In the rows, zero is written as 128.
Facts:
z195 π z303; z251 π z990; z150 π z729
z500 π z941; z816 π z173; z241 π z839
z783 π z839; z910 π z695; z474 π z764
z818 π z695; z756 π z990; z37 π z303
z607 π z173; z577 π z609; z426 π z687
z260 π z695; z28 π z86; z990 π z941
z6 π z173; z353 π z990; z892 π z729
z978 π z910; z687 π z303; z186 π z695
z843 π z872; z571 π z729; z508 π z86
z200 π z839; z191 π z114; z846 π z609
z239 π z872; z97 π z695; z218 π z839
z319 π z764; z126 π z86; z853 π z910
z848 π z86; z587 π z910; z471 π z687
z669 π z910; z11 π z609; z36 π z687
z208 π z609; z381 π z910; z157 π z994
z609 π z994; z212 π z303; z77 π z818
z325 π z687; z515 π z173; z729 π z114
z78 π z764; z584 π z872; z998 π z839
z945 π z910; z656 π z173; z270 π z687
z592 π z994; z26 π z508; z27 π z764
z741 π z839; z566 π z695; z570 π z508
z582 π z872; z187 π z839; z779 π z687
z563 π z872; z900 π z609; z810 π z303
z14 π z508; z85 π z839; z414 π z173
z400 π z818; z912 π z173; z387 π z508
z847 π z500; z693 π z303; z786 π z910
z383 π z839; z976 π z818; z541 π z114
z911 π z97; z290 π z687; z120 π z990
z851 π z687; z406 π z941; z962 π z173
z764 π z695; z634 π z941; z449 π z910
z297 π z695; z369 π z173; z462 π z687
z441 π z609; z51 π z97; z503 π z990
z159 π z764; z13 π z303; z422 π z910
z210 π z839; z399 π z764; z42 π z839
z401 π z990; z769 π z764; z774 π z97
z215 π z687; z29 π z764; z927 π z609
z685 π z173; z368 π z687; z813 π z994
z163 π z695; z809 π z114; z730 π z818
z615 π z66; z616 π z500; z737 π z406
z315 π z500; z189 π z695; z889 π z839
z520 π z872; z814 π z687; z91 π z173
z561 π z508; z216 π z941; z717 π z695
z537 π z66; z322 π z818; z676 π z609
z812 π z508; z839 π z695; z12 π z990
z173 π z994; z837 π z500; z689 π z114
z384 π z97; z336 π z508; z246 π z114
z834 π z609; z365 π z406; z610 π z687
z195 Φ z676; z251 Φ z426; z150 Φ z587
z816 Φ z353; z783 Φ z399; z910 Φ z187
z474 Φ z846; z818 Φ z656; z756 Φ z126
z426 Φ z851; z695 Φ z941; z28 Φ z998
z990 Φ z159; z6 Φ z978; z353 Φ z270
z687 Φ z368; z941 Φ z910; z843 Φ z303
z571 Φ z741; z191 Φ z449; z846 Φ z685
z97 Φ z848; z218 Φ z114; z126 Φ z12
z587 Φ z218; z471 Φ z401; z669 Φ z695
z11 Φ z994; z381 Φ z609; z157 Φ z422
z609 Φ z157; z66 Φ z911; z212 Φ z384
z325 Φ z730; z515 Φ z786; z729 Φ z51
z78 Φ z592; z584 Φ z616; z998 Φ z471
z945 Φ z462; z656 Φ z120; z270 Φ z812
z27 Φ z77; z741 Φ z669; z570 Φ z86
z582 Φ z369; z187 Φ z615; z563 Φ z693
z900 Φ z962; z810 Φ z737; z14 Φ z976
z85 Φ z400; z400 Φ z383; z387 Φ z847
z847 Φ z11; z693 Φ z26; z383 Φ z6
z976 Φ z900; z541 Φ z584; z911 Φ z689
z120 Φ z319; z851 Φ z163; z406 Φ z208
z764 Φ z387; z634 Φ z474; z449 Φ z769
z297 Φ z837; z369 Φ z150; z462 Φ z365
z441 Φ z843; z503 Φ z818; z159 Φ z66
z13 Φ z503; z210 Φ z756; z399 Φ z774
z42 Φ z515; z401 Φ z783; z769 Φ z322
z303 Φ z290; z774 Φ z541; z215 Φ z97
z29 Φ z186; z368 Φ z210; z813 Φ z195
z163 Φ z889; z809 Φ z246; z730 Φ z717
z615 Φ z28; z189 Φ z809; z994 Φ z216
z520 Φ z570; z561 Φ z500; z216 Φ z42
z717 Φ z872; z322 Φ z297; z676 Φ z779
z812 Φ z173; z12 Φ z729; z173 Φ z563
z837 Φ z36; z384 Φ z813; z336 Φ z687
z834 Φ z577; z365 Φ z912

Known rows:
z239: [140 132 131 127 130 134 142 120 117 124 123 136 122 125 128 129 134 123
 135 129 144 121 139 134 139 113 114 131 123 135 124 145]
z387: [125 150 106 135 149 196 164  92 144  89  47  99  88 134 147 100 113 136
 101 117 209 102 128 114  99 107  94 186 145 111 162  64]
z381: [134 102 127 129 139 119  93 157 123 110 149 123 160 130  94 141 112 118
 134 142 121 112 126 114 139 153 147 112 135 138 153  48]
z609: [130 125 119 102 131 101 153  97 101 126 123 116 102 148 120 143 163 164
 125 152 117 165 126 168 121 116 118 103 146 114 130 156]
z834: [130 126 114  96 130  88 158  91  97 124 128 108  86 159 119 147 167 175
 123 159 108 170 121 179 117 119 125  92 158 103 132 161]
z846: [124 126 115 101 130  93 158  89  97 124 126 110  93 157 117 150 174 173
 120 158 106 177 121 177 113 114 122  90 154 107 133 160]
z368: [124 131 148  54 111 118 130 128 154 163 104 124 108 142 158 113 143 115
 139  53 118 163 154  56 184 109 184 163 163 128 132 203]
z150: [181 132 130 111 133 137 161 143  98 149 157 184 144 105 101 130 164 124
 158 133 174  96 182 148 161  95  81 116 114 141 113 167]
z369: [158 129 154 122 104 104 117 117 137 150 102 169 125 142 139 108 159 200
  96 151  99 148 120 184  73 111 112 113 152 109 159 168]
z786: [130 109  94 115 185 141 107 160 127 102 148 121 154 126  99  86 116 102
 105 129 136 117  93 117 131 137 138 121 171 143 150  21]
z126: [131 126 151  81 140 152 177 122 207 143  58 120 117 168 145 161 118 118
 133 110 140 137 140  85 156 108 112 163 120 119 186 129]
z319: [104 114 109 119 146 111  70 140 136 120 149 117 174 109 117 151 115 159
 125 152 148 132 123 129 178 171 137 124 114 176 174  69]
z816: [159 138 151 132 127  69 124  92 120 160 122 180 102 137 150 149 120 149
  86 157 108 134  78 171  59 131 121 142 168  98 162 189]
z353: [131 128 154 142 126  78 152  92 115 109 103 133 141 126 168 153  82  38
 114 139 131 130  61 137  94 126 124 152  80 148  51 171]
z945: [133 101 129 131 139 118  93 156 121 109 151 121 157 129  93 142 113 115
 132 142 118 113 127 114 140 154 147 112 139 139 155  50]
z774: [ 86 137 114 148 145 192  99 167 133 132 214 130 142 109 111 134 153 106
 112 144  82 148 104  98 133 140 122 119  96 135 164  70]
z6: [154 132 149 128 116  99 119 112 139 152 106 166 119 142 144 109 144 198
  96 150  96 147 111 178  82 114 112 117 157 112 165 175]
z195: [147 121 150 116  79 141 129 133  89 121 122 140 136 117 116 102 185 118
 131  95 134 139 173 107  97  99 150 131 144 110  83 151]
z976: [118 107 118 136 139 121 102 160 134 123 147 124 161 123 100 142 120 122
 132 137 125 118 131 116 131 155 138 114 130 132 146  64]

Rows:
No name comes twice in this set of rows, the named rows included.
[ 95 135 120 147 143 189  94 169 131 122 223 126 136 114 107 133 146 103
 111 149  80 143  99  96 138 141 124 116  98 140 171  61] -> z399
[157 145 112 113 162 115 135 118 149 142 102 162 101 145 150  50 128 182
  73 136 114 138  73 189  76 105 107 124 193 112 158 144] -> z515

Now the same elements, written a new way:
Known rows:
z774: [133 137 118 143 181 170 128 120 146 123 126 137 140 149 119 132 121  97
 149 121 167  91 136 134 162 108 147 146 130 113  93 127 118 163]
z577: [120 116 178 134 189 128 112 136 108 135 150 172 146 140 143  96 132 157
 126 150  97 143 117 113 120 131 147 127 128 141 134 150 163 109]
z11: [123 128 158 106 179 141 123 149 114 150 134 209 172 123 144 133 140 128
  78 135 110 170 145  79  73 137 144 158 125 108 111 150 161 106]
z616: [136 110 122 150 127 145 115 129 141 118 138 129 102 127 115 118 156 132
 155 114 132 144 132 140 120 155 151 110 143 166 128 125 126  94]
z847: [136 120 103 124 109 152 127 142 146 135 124 158 121 107 117 148 165 109
 107 103 142 172 157 109  77 161 143 138 138 130 112 124 121  91]
z189: [124 138 125 120 138 151 128 134 139 129 124 118 138 127 126 126 131 122
 122 133 132 109 118 136 139 128 116 137 123 104 117 123 113 151]
z520: [128 129 116 126 115 115 135 132 128 138 129 133 121 120 124 129 121 126
 135 122 137 138 139 121 118 118 132 128 121 127 123 133 130 124]
z814: [153 134 141 156  85  89 138  90 112 121 144 128 138 159 136 152 117 126
 150 112 104 117 145 101 135 153  94 109 148 165 149 113 126 117]
z685: [124  92 160  93 151 123 135  98 104 108 109 123 135 130 134 121 124 148
  84 146 116 139 132 148 137 127 162 113 133 170 154 133 170 114]
z872: [137 123 132 119 118 120 124 133 129 132 139 117 128 127 125 124 119 140
 156 124 114 130 118 134 121 138 136 115 126 154 120 135 135 115]
z191: [117 127 102 107  99 103 141 126 124 161 129 131 121 111 114 122 118 114
 143 115 139 133 146 120 120 108 127 117 106 128 101 143 129 115]
z426: [145 142 126 163  79  83 160  91 113 133 135 151 128 150 132 155 116 113
 133 110 130 128 168  93 131 135  92 122 142 135 152 114 118 131]
z730: [124 139 124 120 138 154 132 133 143 130 123 120 140 127 126 125 130 121
 122 134 136 109 120 141 140 128 119 141 121  99 117 121 111 157]
z42: [112 140 127  96 131 172 111 163 131 111 108 124 159 125 113 171 150 109
  92 116 129  87  91 119 100 134  89 132 124 101  93 128 117 151]
z399: [137 138 115 142 189 177 121 113 149 124 129 138 144 151 125 126 118  93
 151 123 168  95 143 131 166 111 154 151 132 111  89 124 117 164]
z353: [117 109  91 129  95 134 105 139 133 124 134 143  95 113 115 125 191 131
 145 119 166 168 168 129 136 140 144 121 133 128 143 125 118  92]
z78: [130 142 126 115 144 158 129 128 146 131 127 116 144 127 130 120 128 122
 124 139 128 111 121 143 143 136 121 145 122 102 115 120 110 155]
z741: [106 142 133 118 122 162 114 154 123  98 113  96 118 123 118 125 133 123
 111 138 132  88  76 130 116 112  76 109 116 100 130 125 104 169]
z756: [129 106  84 168 119 101 108 142 168 142 154 150  51 128 124 108 161 147
 104 101 137  88 150 133 131 120 139 155 129 152 139 110 123  81]

Rows:
No name comes twice in this set of rows, the named rows included.
[146 129 137 143 100 103 130 106 119 123 140 124 135 146 132 141 119 134
 148 118 108 123 132 115 130 146 112 112 141 158 140 121 130 118] -> z37
[114 119  96  88  89 106 102 142 113 131 135 132 135 122 127 142 158 145
 154 132 154 149 156 122 154 114 128 127 117 113 137 136 135 118] -> z563
[136 128 101 157 126  60 110 165 149 143 139 118  90 128 145 146 106 157
 114 115 108  89 107 138 134  95 138 173 130 132 138 117 146 105] -> z126
[148 134 109 172  87  54 140  98 133 143 154 152 101 162 142 146 114 135
 112 100 114  71 164  92 146 118  87 148 135 148 154 104 126 116] -> z368
[132 131 104 125  58  78 119 101  99 123 142 147 144 151 136 164 156 131
 154 119 144 139 187  90 166 129  89 120 137 124 164 117 125 120] -> z270
[112 124 157 136 184 124 129 137 110 153 144 195 133 128 139  93 131 141
 114 147 123 157 144 101 116 108 147 142 117 111 131 152 155 117] -> z609
[133 129 114 139 136 123 135 125 130 135 130 143 121 133 119 136 116 116
 150 114 152 128 145 121 132 109 149 131 128 132 114 136 135 129] -> z584
[108 142 126 113 127 175  73 145 117  81 122  78 111 121 136  96 127 109
 113 149 130 100  71 106  93 104  71 104 114 108 128 121 100 164] -> z187
[154 140 108 176 120 108 112  72 111 113 147 146 125 166 145 135 106  78
 154 108 150 125 181  60 132 113 109 124 147 151 127 115 121 124] -> z471
[138 137 109 147 136 118  75 141 117 103 127  93 112 116 158 119  95 105
 145 139 130 174 112  97  93 100 142 136 135 127 127 126 131 116] -> z28
[137 147 138 126 142 163 173 127 152 136 119 125 140 125 121 123 117 133
 127 139 141 117 126 159 144 138 128 145 122  90 132 120 105 179] -> z587
[135 149 131 108 127 166 126 125 142 119 127  96 130 111 146  88 114 127
 114 159 122 139 114 133 111 140 105 137 116  92 141 112  97 167] -> z669
[110 137 115 129 161 179  68 136 122  87 125 100 122 140 127 114 130  89
 131 129 152  80  92 107 128  93  98 116 123 116  98 126 110 158] -> z998

Now the same elements, written a new way:
Known rows:
z387: [ 96 132 150 143 134 159 151 194 143  93 126 156  42 154 165 102 127 177
 164 162 179 168 118  81  84  92 125 119 179  86 119 148 147 152]
z508: [125 136 156 131 124 180 140 152 151 115 117 145  82 137 141 108 132 118
 151 145 136 135 117 136 118 122 125 143 123 116 124 146 130 112]
z577: [117 186  98 109 159 127 125 115 144 141 101 120  80 148 140 155 125  96
 111 127 152 129 173 106 106 195 139 110 117 139 122 128  97 122]
z212: [118  92 168 130 102 143 137 116 115 143 141 110 147 132 146 117 115 150
 128 135 123 126 130 126 144 152 115 124 122 121 129 134 129 123]
z426: [109  74 168 127 108 128 140  90 118 157 145  90 123 136 137 129 113 130
 137 179 106 116 127  94 157 131 117 120 119 125 138 152 140 140]
z520: [122 124 146 132 108 148 132 135 110 125 132 129 140 127 143 117 123 144
 130 106 130 135 141 146 126 151 122 131 123 120 124 124 126 113]
z741: [150  59 142 123 189  94  67 167 138 108 113 184 147 103 145  95 118  89
 158 137 135  96  94 105 140  63 138  98 135 153 130  93 173  87]
z186: [132 132 108 129 131 114 121 141 133 127 130 129 116 126 108 145 137 104
 124 128 115 122 110 127 134 108 136 132 145 127 131 139 138 150]
z587: [143 120 122 142 110 115 116 152 141 130 142 136 139 123 105 140 135 117
 107 114 122 120 101 147 152 116 131 133 161 122 122 131 124 166]
z610: [111  75 168 127 112 125 139  88 120 156 144  89 124 135 134 129 112 127
 139 181 106 116 124  92 154 127 118 120 118 125 137 151 139 138]
z563: [114 138 130 126 113 141 132 131 112 125 131 121 106 131 139 135 130 129
 132 121 121 136 143 130 127 137 131 134 125 122 126 136 133 126]
z187: [191  63  85 118 196 103 104 168 110 110 120 162 150 108 105  92 115  83
 133 131 120 110  76  83  70  67 128 130 135 152 132 112 145 119]
z315: [125 156 140 117 116 111 140 105  95 111 101 123 135 125 134 119 135 165
 136 152 136 171 120 156 154 111 130 132 102 142 127 112 136 140]
z537: [120 132 131 129 119 138 132 128 117 127 127 126 118 128 133 129 128 127
 135 124 125 135 139 134 125 136 128 132 123 125 126 130 129 121]
z29: [148 109 137 141 111 122 116 158 136 129 143 140 169 120 116 124 129 135
 104 100 127 119  96 153 145 128 124 128 160 120 123 121 123 149]
z26: [118 149 149 125 129 188 144 156 165 110 115 143  32 145 142 120 141 100
 159 165 131 137 110 120 121 104 134 150 127 113 126 165 139 124]
z676: [117 177 112 111 148 135 127 121 142 142 106 122 101 148 153 147 122 115
 103 112 158 131 171 116 108 207 134 109 119 136 120 121  94 118]
z737: [119 164 123 114 125 105 139 103  99 111  99 120 110 127 125 133 139 145
 141 163 130 168 123 143 153 102 137 134 103 142 130 121 142 148]
z12: [153 196 110  96 113 163 144  83  86 128 107 148 164 126 121 150 133 158
 139 113 127 158 106 202 252  96 126 129  79 155 131 151 129 114]

Rows:
No name comes twice in this set of rows, the named rows included.
[ 94  72 116 153  88  79 117 180 162 142 102 131 144 121  66 128 152  66
 115 150 133 141 127 135  83 170 125 137 165 136 135 119 153 225] -> z786
[153 190 144  97 111 151 140  78  93 116 115 121 136 123 148 139 137 166
 121 129 110 152 100 189 225 100 135 144  73 148 125 132 122 109] -> z756
[113 105 148 126 113 133 136 109 117 142 137 106 118 133 135 131 121 130
 134 152 114 126 131 111 144 134 123 127 122 125 132 144 135 133] -> z195
[128 145 159 118 106 118 142 111  90 110 101 127 163 124 147 107 131 191
 126 139 144 176 115 170 161 125 123 129 100 139 124 102 134 137] -> z251
[111 123 137 134  93 155 131 142  87 124 140 129 152 122 145 123 122 143
 133  74 119 137 160 151 114 164 122 135 123 114 125 124 132 100] -> z191
[180 149 104 144 215  79 128 113 143 114 111 135 212 118  67 117 124 110
 134 130 114  92  56 134  44  87 123 134 152 116 154 101 129  88] -> z783
[166 171  66 112 125 164 120 129 130 148 142 166 156 125  82 179 135  86
 127  78 107 103  86 174 237  88 132 127 135 139 136 184 131 132] -> z51
[118 146 128 126 127 152 136 135 136 121 119 131  76 135 128 130 135 105
 149 147 124 135 131 123 122 117 133 140 123 123 128 148 135 125] -> z86
[143  97 139 119 141 129 117 171 130 124 134 150 200 122 137 119 131 149
  99  82 121 112  72 133 122 128 124 119 153 122 143 125 154 123] -> z85
[181  73 101 139 154 103  98 153 116 114 127 157 108 107  99  95 112  72
 148 153 133 120 120 108 113  73 129 134 133 154 107 104 117 134] -> z910
[115 160  94 119 142 129 131 115 143 134 124 123  89 136 131 147 132 115
 126 126 138 128 170 106 115 147 136 122 115 137 126 133 115 125] -> z592
[ 94  54 129 130 124  91 118 200 148 133  98 145 195 122 104 111 148 107
 105 117 133 135  97 113  56 172 122 122 162 132 155 117 182 183] -> z42

Now the same elements, written a new way:
Known rows:
z737: [128 136 142 127 137 158 121 134 131 131 107 138 143 195 147 137 144 102
 114 128 121 132 124 133 157 112 120 116 124 166 114 100 120 129 133 112
 192 141 124 123 130]
z365: [130 136 141 133 136 159 117 132 132 125 115 129 134 167 139 139 156 110
 121 126 120 133 116 138 158 110 130 119 123 166 115 116 121 120 129 111
 185 138 140 126 131]
z270: [123 137 149 105 167  36 103 131 113 115 248 125 151  80 117 132  91 140
 148 115 139  71  97 119  97 130 138 111 125  98 120 175 123 133  38 120
 147 147 116  90 157]
z406: [127 140 152 110 127 151 119 122 112 129 111 149 131 160 112 134 144 112
 133 133 133 127 120 143 171 132 152 139 128 161 116 124 117 124 115 114
 180 117 156 127 131]
z212: [137 136 120 124 141  75 117 131 130 126 141 128 140  94 128 139 149 139
 135 129 132 106 122 125 112 154 147 133 127 117 124 146 117 128 118 127
 152 138 117 118 138]
z325: [136 126 128 116 154  30 118 136 123 125 162 117 151  80 141 157 139 142
 135 129 138  84 114 119  94 147 149 130 129 104 116 130 113 133 119 128
 170 140 112 110 143]
z607: [124 125 120 177 123 121 147 122 119 131 124 101 130 137 113 132  74 112
 108 135 127 149 183 113 131 100 138 102 114 159 127 156 128 130 115 126
 114 129 101 134 155]
z126: [146 145 156 164 117 145 123 119 153 112 157 109 114  77 108 155 141  87
 179 131 135 132 108 122 103 165 102 142 131 129 133  54 133 136 111 154
 174 132 133 166 114]
z809: [136 156 124 121 124 159 117 129 126 128 120 148 126  73 144 105 156 122
 130 133 137 131 144 122 119 113 110 155 128 147 138 130 125 132 114 124
 129 132  89 121 107]
z319: [116 112 115  97 122 141 138 131 137 133 102 137 131 195 140 121 139 143
 118 125 118 147 112 128 126 157  97 123 128 103 130 122 146 143 157 140
  95 133 115 130 123]
z911: [119 114 120 109 123 146 136 131 135 130 116 132 123 157 134 122 137 143
 123 123 117 141 111 133 125 149 112 128 130 100 128 130 146 131 152 138
  91 127 133 130 117]
z399: [117 105  96  79 127 130 138 145  84 125 106  75 113 137 150 106 162 170
 153 125 147 143 123 147 140 115  94  77 130  86 133 116 143 119 155 135
 102 127 195 155 106]
z816: [123 128 124 182 123 123 137 119 117 124 150  98 121 106  97 129  71 120
 116 130 129 144 172 119 133  98 144 103 114 155 127 184 132 121  90 122
 103 131 116 132 158]
z260: [121 119 123 109 125 144 137 132 134 133 116 138 130 166 143 121 129 131
 121 126 122 133 120 127 123 139 105 126 130 113 129 111 139 138 149 136
 106 130 120 127 119]
z381: [112 110 119  99 124 139 132 125 134 127 117 119 121 155 128 128 150 156
 126 121 116 153 101 134 119 142 100 131 128 103 132 132 154 131 143 137
  90 130 127 135 120]
z872: [127 141 143 101 120 129 128 119 112 135 114 158 136 143 113 117 122 118
 135 138 142 120 140 127 144 134 138 147 131 144 134 124 117 140 115 129
 147 109 125 126 129]
z42: [137  77 138 124 121 110 123 138 118 132 143 147  91 116 171 105 112 109
 104 118 130 122 107 140 116 139 147 124 151 123 102  82 130 129 179 133
  36 127 149 127  99]
z566: [121 120 123 110 126 145 139 132 133 133 115 138 130 167 144 120 126 131
 120 126 123 133 120 126 124 138 105 124 130 114 128 116 138 139 147 137
 107 129 120 127 119]
z561: [146 139 129 143 127 101 112 121 172 134 141 140 135 159 119 116 108 106
 150 124 133 123 131 121 104 104 113 122 142 128 171  61  99 125 103 130
 157 121 140 151 132]

Rows:
No name comes twice in this set of rows, the named rows included.
[133 158 133  99 115 148 122 119 111 135 106 171 134 116 119 103 143 121
 136 140 145 121 146 126 144 149 135 159 129 147 138 142 117 140 112 129
 137 116 105 122 118] -> z114
[125 132 135 151 114 124 137 112 102 128 124 121 120 109  80 130  92 124
 131 138 138 135 163 127 151 123 166 130 120 154 127 172 122 124 100 126
 116 107 141 135 153] -> z609
[141 141 135 135 131  98 114 121 170 136 154 148 143 189 121 107  87  99
 146 123 135 116 134 116 103  99 100 112 140 129 172  58  99 134  91 131
 160 124 130 144 138] -> z26
[152 111 136 137 126  55  93 117 165 133 151 137 115 123 124 111 119 103
 140 121 141 127 121 129  93 101 134 128 150 149 161  48  93 120  96 124
 126 125 148 159 131] -> z387
[106 143 160 139 124 128 123 104  90 119 222 126 120 111  56 102  25 121
 143 122 141 121 144 127 155 101 149 102 116 147 133 221 135 126   6 117
  92 115 146 114 169] -> z173
[138 145 170 165 130 201 121 129 133 105 133  97 113 108 125 181 183  76
 159 129 116 146  88 139 154 164 112 132 117 163  86  73 145 125 131 135
 219 151 143 153 113] -> z756
[129 136 142 103 132  87 123 122 107 130 135 145 140 111 111 133 130 132
 143 135 144 104 126 129 130 150 156 147 131 124 124 135 114 134 109 128
 154 114 135 121 136] -> z303
[137 136 154 115 137  64 124 121 103 117 162 120 135  55 103 166 148 124
 166 137 146  91 107 127 115 193 162 155 130 110 105 123 123 139 108 143
 178 121 137 129 137] -> z687
[125 130 128 119 137 171 125 148  90 122 119  72 121 144 165 134 172 134
 147 128 150 128 135 153 174  48 113  75 126 159 111  83 114  99 143 102
 209 131 198 144 109] -> z401
[139 152 104 104 125 147 117 139  92 125 108 116 120  54 153  87 179 137
 151 135 158 129 158 134 135 103 109 116 127 132 140 138 120 121 118 122
 135 138 142 139 102] -> z541
[130 137 136 122 137 160 121 137 124 130 104 133 144 197 152 133 154 104
 119 129 125 132 126 136 161 107 118 107 122 165 112 100 119 127 134 111
 195 145 134 126 128] -> z616
[138 145 122 136 139 164 103 130 142 123  97 135 131 164 131 141 184 120
 123 123 110 139 113 149 179 147 150 117 118 161 115 156 118 109 130 109
 189 152 148 125 136] -> z503

